Below is a small trained network, with its code and all its weights. Each question gives an input and a target symbol and asks what happens when units are switched off, that is, made to give their printed mean instead of their output.

import numpy as np


def w(rows, s, z=0):
    codes = np.array(rows[::2]) - 128.0
    scale = np.full(codes.shape[1], s)
    scale[-1] = z or s
    return codes * scale


def norm(h):
    return h / np.sqrt((h * h).mean(-1, keepdims=True) + 1e-5)


def f(y):
    return np.maximum(y, 0)


def softmax(a):
    e = np.exp(a - a.max(-1, keepdims=True))
    return e / e.sum(-1, keepdims=True)


def log_softmax(a):
    a = a - a.max(-1, keepdims=True)
    return a - np.log(np.exp(a).sum(-1, keepdims=True))


def net(x, mask):
    ids = ['βγεζθλξπσφ'.index(c) for c in x.split()]
    T = len(ids)
    res = E[ids] + P[:T]
    u = 0
    for l in range(2):
        r = norm(res)
        for j in range(3):
            rows = slice(2 * j, 2 * j + 2)
            q, k, v = (r @ M[l][rows].T for M in (Q, K, V))
            z = softmax(np.where(np.tri(T) > 0, q @ k.T / 2**0.5, -1e9)) @ v
            o = O[l][rows]
            res = res + np.where(mask[u + j], z, o[:, -1]) @ o[:, :-1]
        u += 3
        y = f(norm(res) @ A[l][:, :-1].T + A[l][:, -1])
        res = res + np.where(mask[u : u + 16], y, B[l][:, -1]) @ B[l][:, :-1]
        u += 16
    return log_softmax(norm(res)[-1] @ U[:, :-1].T + U[:, -1])


Q, K, V, O, A, B = {}, {}, {}, {}, {}, {}
E = w([
[130,106,141,167,187],'β',
[94,75,244,117,252],'γ',
[136,151,202,130,154],'ε',
[110,146,109,60,139],'ζ',
[73,80,87,87,138],'θ',
[180,138,89,172,200],'λ',
[132,164,128,166,135],'ξ',
[138,141,114,129,55],'π',
[163,184,125,102,173],'σ',
[145,122,51,95,197],'φ',
],0.026)
P = w([
[214,124,157,131,237],'0',
[228,203,152,150,181],'1',
[199,167,163,142,189],'2',
[177,141,170,137,204],'3',
[149,115,175,130,215],'4',
[133,101,177,124,223],'5',
[115,86,184,116,234],'6',
[97,80,185,110,246],'7',
[88,73,189,106,253],'8',
],0.0067)
Q[0] = w([
[142,207,118,23,179],'L0H1',
[90,164,214,106,118],'L0H1',
[108,144,9,69,123],'L0H2',
[91,165,198,78,125],'L0H2',
[152,113,133,204,138],'L0H3',
[147,128,155,165,140],'L0H3',
],0.013)
K[0] = w([
[179,113,134,84,38],'L0H1',
[138,149,230,95,99],'L0H1',
[201,112,2,41,62],'L0H2',
[90,197,182,32,111],'L0H2',
[122,143,100,166,154],'L0H3',
[99,83,172,125,137],'L0H3',
],0.011)
V[0] = w([
[145,112,130,150,54],'L0H1',
[129,58,163,194,129],'L0H1',
[179,165,57,98,183],'L0H2',
[95,176,96,176,122],'L0H2',
[85,150,123,112,254],'L0H3',
[147,144,60,116,123],'L0H3',
],0.0088)
O[0] = w([
[164,132,59,229,103,72],'L0H1',
[44,173,150,166,139,82],'L0H1',
[1,149,119,165,157,233],'L0H2',
[151,132,138,82,142,96],'L0H2',
[181,224,75,227,71,255],'L0H3',
[126,89,145,156,120,133],'L0H3',
],0.0066,0.0048)
A[0] = w([
[107,58,109,148,179,117],'L0N1',
[163,221,80,194,35,3],'L0N2',
[162,150,159,144,27,126],'L0N3',
[126,150,170,121,86,126],'L0N4',
[209,47,156,124,207,9],'L0N5',
[38,67,167,195,175,79],'L0N6',
[92,150,42,154,120,37],'L0N7',
[122,144,37,199,51,33],'L0N8',
[103,28,161,194,154,52],'L0N9',
[89,131,213,161,172,43],'L0N10',
[224,254,50,211,71,154],'L0N11',
[110,204,200,131,60,127],'L0N12',
[185,90,135,170,130,121],'L0N13',
[180,201,59,128,38,105],'L0N14',
[105,93,75,206,190,120],'L0N15',
[159,139,71,30,201,119],'L0N16',
],0.0096,0.0061)
B[0] = w([
[83,115,184,186,129,174],'L0N1',
[50,13,194,60,116,155],'L0N2',
[160,180,62,209,140,175],'L0N3',
[166,123,57,186,115,160],'L0N4',
[106,59,148,215,158,152],'L0N5',
[143,155,173,108,35,163],'L0N6',
[10,148,187,143,119,141],'L0N7',
[200,15,165,90,103,138],'L0N8',
[175,102,194,202,89,145],'L0N9',
[117,123,210,86,87,169],'L0N10',
[101,19,210,107,144,254],'L0N11',
[199,81,114,146,158,197],'L0N12',
[130,141,140,254,162,152],'L0N13',
[87,185,82,195,192,169],'L0N14',
[88,186,189,213,89,207],'L0N15',
[134,67,129,171,192,213],'L0N16',
],0.0068,0.0077)
Q[1] = w([
[112,107,194,151,123],'L1H1',
[163,177,193,143,169],'L1H1',
[91,78,124,47,119],'L1H2',
[79,167,93,17,147],'L1H2',
[119,4,153,143,133],'L1H3',
[112,155,83,168,101],'L1H3',
],0.017)
K[1] = w([
[191,100,88,146,49],'L1H1',
[152,153,77,84,97],'L1H1',
[18,235,146,138,157],'L1H2',
[100,230,154,214,252],'L1H2',
[183,121,42,149,30],'L1H3',
[32,153,120,200,159],'L1H3',
],0.015)
V[1] = w([
[138,30,173,65,165],'L1H1',
[136,12,121,174,128],'L1H1',
[200,130,49,171,93],'L1H2',
[169,130,143,139,217],'L1H2',
[149,255,91,117,147],'L1H3',
[134,71,115,103,83],'L1H3',
],0.0096)
O[1] = w([
[55,119,115,86,90,180],'L1H1',
[86,179,44,50,95,254],'L1H1',
[86,61,114,49,69,128],'L1H2',
[187,93,85,168,86,195],'L1H2',
[79,255,128,113,171,34],'L1H3',
[197,130,86,154,86,114],'L1H3',
],0.0063,0.0081)
A[1] = w([
[146,89,112,167,72,74],'L1N1',
[77,141,176,20,87,105],'L1N2',
[153,138,99,85,179,134],'L1N3',
[195,185,89,145,92,157],'L1N4',
[124,207,78,66,169,11],'L1N5',
[113,208,84,59,171,6],'L1N6',
[164,76,122,102,129,92],'L1N7',
[127,124,127,183,131,120],'L1N8',
[180,169,132,169,120,91],'L1N9',
[96,99,174,145,144,119],'L1N10',
[162,249,143,118,158,82],'L1N11',
[132,95,177,103,144,125],'L1N12',
[113,173,74,136,166,2],'L1N13',
[214,194,54,115,84,154],'L1N14',
[42,98,82,98,176,123],'L1N15',
[97,107,154,137,63,77],'L1N16',
],0.016,0.0059)
B[1] = w([
[130,86,143,113,169,200],'L1N1',
[30,158,135,120,53,165],'L1N2',
[176,139,124,113,160,166],'L1N3',
[162,111,65,107,96,155],'L1N4',
[171,254,173,133,118,141],'L1N5',
[190,215,164,113,110,142],'L1N6',
[81,92,141,159,102,184],'L1N7',
[131,122,136,80,115,214],'L1N8',
[137,156,114,134,93,166],'L1N9',
[140,116,80,103,91,249],'L1N10',
[132,78,101,92,88,163],'L1N11',
[109,119,69,111,112,203],'L1N12',
[80,124,124,126,168,153],'L1N13',
[131,223,78,170,114,164],'L1N14',
[111,159,154,106,70,254],'L1N15',
[133,105,91,113,156,180],'L1N16',
],0.015,0.007)
U = w([
[140,150,195,211,48,72],'β',
[123,111,245,98,175,138],'γ',
[243,131,142,101,56,76],'ε',
[149,211,171,64,149,253],'ζ',
[35,174,131,108,40,89],'θ',
[132,131,110,230,190,171],'λ',
[106,19,89,129,129,124],'ξ',
[147,183,4,168,109,89],'π',
[180,121,95,63,224,156],'σ',
[51,165,90,114,225,149],'φ',
],0.011,0.0045)

Each question gives the input, a string of symbols that net reads in full, and the target symbol t.
The units are the heads (2 rows each of Q, K, V and O) and the neurons (one row each of A and B). Each row of codes is followed by its name. A weight is (code - 128) times the scale printed after its matrix; where a second scale follows, it is the last column's (O, A, B and U).
mask holds one flag per unit, layer by layer, with each layer's heads first. A switched-off unit (its flag False) gives its mean, the last column of its rows in O or B, instead of its output. The means were averaged over made-up inputs and are rounded, as every weight is.
A unit's drop is (log p(t) with every unit on - log p(t) with that unit switched off) / (log p(t) with every unit on - log p(t) with every unit switched off).
The circuit of an input: a set's keep is (log p(t) with only the set's units on - log p(t) with every unit switched off) / (log p(t) with every unit on - log p(t) with every unit switched off). Starting from the 12 units with the biggest drops (on a tie, the unit counted first), units are removed one at a time, each time the one whose removal leaves the highest keep (on an exact tie, the one counted first), for as long as the keep stays at least 0.8.
circuit, biggest first: the units of the circuit, biggest drop first
most important unit: the unit with the biggest drop
k most important neurons: the k neurons with the biggest drops, biggest first
drop of u: that unit's drop, to one decimal
input π θ ε λ γ, target ξ: 3 most important neurons : L0N5; L1N15; L0N9
input θ λ ε θ, target θ: circuit, biggest first : L1N15
input ζ π β σ, target ξ: circuit, biggest first : L0N11; L0H1
input ζ σ ξ, target ξ: circuit, biggest first : L0N11; L1N15
input ε π ζ π φ π ζ ε ε, target θ: circuit, biggest first : L1H2; L1N2; L0N16
input π β γ λ θ φ φ β ξ, target ξ: circuit, biggest first : L0N11; L1H3; L0H2
input π β β β, target θ: 3 most important neurons : L0N16; L0N15; L0N12
input β ζ π φ ζ ε λ θ ε, target θ: circuit, biggest first : L1H1; L0N11
input λ ξ ε λ ε γ ε π σ, target ξ: circuit, biggest first : L0N11; L0H1
input φ ζ β σ π σ, target θ: 3 most important neurons : L1N15; L0N11; L0N14
input ε π λ, target ξ: 2 most important neurons : L0N11; L0N3
input π σ λ β λ, target θ: 3 most important neurons : L0N15; L0N12; L0N11
input θ β π γ ε γ, target θ: 2 most important neurons : L1N2; L0N10
input π ζ φ, target ξ: most important unit : L1H3
input β π θ φ ξ σ φ, target θ: 2 most important neurons : L1N15; L0N15
input λ π ξ π ε ε ε ε, target ε: 2 most important neurons : L0N11; L0N2
input π ε ε λ π θ, target θ: 2 most important neurons : L0N11; L1N15
input ξ π γ ε, target ξ: 3 most important neurons : L0N11; L0N12; L0N15
input λ π β ζ ξ β, target θ: 2 most important neurons : L0N15; L0N11
input θ φ ε θ ζ λ, target λ: most important unit : L1N15
input γ β φ ξ ξ θ β π ζ, target ξ: 2 most important neurons : L0N16; L0N2
input λ σ ε σ π σ σ π ζ, target ζ: 2 most important neurons : L0N11; L0N3
input θ λ π ζ β λ λ, target θ: 3 most important neurons : L0N15; L0N12; L0N3
input β ζ ξ θ β ε ε β φ, target φ: drop of L0H2 : 0.3
input σ π ξ θ β φ φ, target θ: drop of L1N16 : 0.1
input φ ξ σ, target σ: drop of L1H1 : 0.2
input π σ β λ, target ξ: drop of L0N11 : 1.6
